Below are the code and all the weights of a small trained network. Each question names an input and a target symbol and asks about switching units off, where a switched-off unit gives its printed mean instead of its output.

import numpy as np


def w(rows, s, z=0):
    codes = np.array(rows[::2]) - 128.0
    scale = np.full(codes.shape[1], s)
    scale[-1] = z or s
    return codes * scale


def norm(h):
    return h / np.sqrt((h * h).mean(-1, keepdims=True) + 1e-5)


def f(y):
    return y / 2 * (1 + np.tanh(0.7978845608 * (y + 0.044715 * y**3)))


def softmax(a):
    e = np.exp(a - a.max(-1, keepdims=True))
    return e / e.sum(-1, keepdims=True)


def log_softmax(a):
    a = a - a.max(-1, keepdims=True)
    return a - np.log(np.exp(a).sum(-1, keepdims=True))


def net(x, mask):
    ids = ['γδθμξσψω'.index(c) for c in x.split()]
    T = len(ids)
    res = E[ids] + P[:T]
    r = norm(res)
    for j in range(3):
        rows = slice(3 * j, 3 * j + 3)
        q, k, v = (r @ M[0][rows].T for M in (Q, K, V))
        z = softmax(np.where(np.tri(T) > 0, q @ k.T / 3**0.5, -1e9)) @ v
        o = O[0][rows]
        res = res + np.where(mask[j], z, o[:, -1]) @ o[:, :-1]
    y = f(norm(res) @ A[0][:, :-1].T + A[0][:, -1])
    res = res + np.where(mask[3:11], y, B[0][:, -1]) @ B[0][:, :-1]
    return log_softmax(norm(res)[-1] @ U[:, :-1].T + U[:, -1])


Q, K, V, O, A, B = {}, {}, {}, {}, {}, {}
E = w([
[130,151,143,58,70],'γ',
[99,145,207,103,224],'δ',
[138,191,190,92,75],'θ',
[8,174,60,222,156],'μ',
[216,188,69,93,147],'ξ',
[140,60,103,34,161],'σ',
[161,62,167,206,78],'ψ',
[138,87,121,33,132],'ω',
],0.014)
P = w([
[100,53,139,200,237],'0',
[35,58,44,135,179],'1',
[67,83,105,140,130],'2',
[93,85,167,132,126],'3',
[119,104,59,100,149],'4',
[158,106,90,130,130],'5',
[159,118,189,97,107],'6',
[167,117,154,78,101],'7',
[204,114,169,107,103],'8',
[230,90,223,89,121],'9',
[148,125,184,97,81],'10',
[177,92,184,128,106],'11',
[198,77,254,131,105],'12',
],0.0043)
Q[0] = w([
[159,179,111,62,163],'H1',
[201,165,75,138,123],'H1',
[240,94,249,99,155],'H1',
[159,141,55,104,92],'H2',
[218,100,152,100,89],'H2',
[114,210,81,112,154],'H2',
[58,94,158,144,143],'H3',
[209,57,115,122,13],'H3',
[83,173,3,146,103],'H3',
],0.015)
K[0] = w([
[110,208,128,95,192],'H1',
[115,176,85,81,140],'H1',
[247,104,209,88,163],'H1',
[83,172,107,77,73],'H2',
[149,228,116,207,122],'H2',
[78,127,91,47,144],'H2',
[87,115,205,121,150],'H3',
[203,119,113,143,13],'H3',
[46,154,46,158,67],'H3',
],0.013)
V[0] = w([
[195,106,134,168,107],'H1',
[180,99,112,112,191],'H1',
[120,108,199,141,190],'H1',
[179,151,184,98,110],'H2',
[70,135,137,148,143],'H2',
[142,151,124,95,127],'H2',
[135,89,100,88,192],'H3',
[149,136,160,216,199],'H3',
[108,8,138,143,94],'H3',
],0.018)
O[0] = w([
[228,115,157,157,123,82],'H1',
[148,236,130,119,101,180],'H1',
[96,170,203,67,194,227],'H1',
[205,167,181,60,74,238],'H2',
[113,86,159,150,161,110],'H2',
[140,113,126,96,102,168],'H2',
[171,216,158,212,170,121],'H3',
[203,34,177,169,194,2],'H3',
[128,127,245,174,1,117],'H3',
],0.0097,0.0056)
A[0] = w([
[122,37,54,155,162,60],'N1',
[161,191,67,98,150,116],'N2',
[227,100,130,246,104,172],'N3',
[167,199,139,188,90,253],'N4',
[45,187,119,124,81,136],'N5',
[132,110,101,138,86,51],'N6',
[230,123,178,162,254,29],'N7',
[144,96,209,48,113,18],'N8',
],0.0097,0.0015)
B[0] = w([
[68,122,132,240,200,145],'N1',
[210,150,59,132,159,227],'N2',
[223,53,185,114,133,157],'N3',
[176,101,65,186,117,185],'N4',
[97,48,169,191,90,254],'N5',
[121,131,149,79,95,124],'N6',
[75,227,174,12,76,191],'N7',
[147,74,80,182,143,214],'N8',
],0.011,0.0051)
U = w([
[67,118,16,130,39,122],'γ',
[112,183,190,102,217,124],'δ',
[142,8,42,37,140,92],'θ',
[57,53,27,235,189,252],'μ',
[205,133,1,184,163,144],'ξ',
[140,165,103,210,106,48],'σ',
[220,11,154,186,105,200],'ψ',
[127,193,100,217,83,73],'ω',
],0.0062,0.0031)

Each question gives the input, a string of symbols that net reads in full, and the target symbol t.
The units are the heads (3 rows each of Q, K, V and O) and the neurons (one row each of A and B). Each row of codes is followed by its name. A weight is (code - 128) times the scale printed after its matrix; where a second scale follows, it is the last column's (O, A, B and U).
mask holds one flag per unit, heads first, then neurons. A switched-off unit (its flag False) gives its mean, the last column of its rows in O or B, instead of its output. The means were averaged over made-up inputs and are rounded, as every weight is.
A unit's drop is (log p(t) with every unit on - log p(t) with that unit switched off) / (log p(t) with every unit on - log p(t) with every unit switched off).
The circuit of an input: a set's keep is (log p(t) with only the set's units on - log p(t) with every unit switched off) / (log p(t) with every unit on - log p(t) with every unit switched off). Starting from all 11 units, units are removed one at a time, each time the one whose removal leaves the highest keep (on an exact tie, the one counted first), for as long as the keep stays at least 0.8.
units of the circuit, in order: the units of the circuit, biggest drop first
k most important neurons: the k neurons with the biggest drops, biggest first
which heads matter: for each layer, one digit per head in row order, 1 if its drop is at least 0.15 and else 0, layers parted by /
drop when u is switched off: that unit's drop, to one decimal
input ξ σ ξ γ θ θ, target ξ: units of the circuit, in order -> [H3, H1]
input θ ψ θ ξ ξ ψ ω σ μ ξ ξ θ γ, target ξ: which heads matter -> 101
input γ ψ ξ ω γ γ γ σ, target γ: units of the circuit, in order -> [H3]
input ξ δ ξ ξ γ γ γ γ μ, target μ: units of the circuit, in order -> [H3, N1]
input σ θ θ μ γ ω ξ θ ξ σ, target ξ: units of the circuit, in order -> [H1, H3]
input ξ ω ω, target ξ: which heads matter -> 001
input ξ σ θ, target ξ: which heads matter -> 001
input θ ξ ψ γ, target ψ: units of the circuit, in order -> [H3, H1]
input ω μ δ δ ξ δ ω, target δ: which heads matter -> 100
input σ γ μ θ μ ξ μ θ ξ ψ ξ δ ω, target ψ: units of the circuit, in order -> [H3, N8]
input δ ω ω σ, target δ: which heads matter -> 100
input ω γ ω ω, target ω: which heads matter -> 001
input ψ ξ θ θ, target ψ: which heads matter -> 000
input ω γ γ ψ μ ξ γ μ γ, target μ: which heads matter -> 010
input γ θ ψ θ ψ σ, target ψ: which heads matter -> 001
input γ γ θ ξ ξ ξ γ θ ω, target ξ: 2 most important neurons -> [N2, N7]
input μ ξ δ ξ γ γ μ ψ μ ψ σ, target ψ: most important neuron -> [N7]
input θ δ θ, target θ: drop when H3 is switched off -> 0.5
input μ ξ ω, target μ: drop when H1 is switched off -> -0.1
input θ δ γ θ, target θ: drop when H1 is switched off -> 0.1
input δ θ σ, target δ: most important neuron -> [N4]
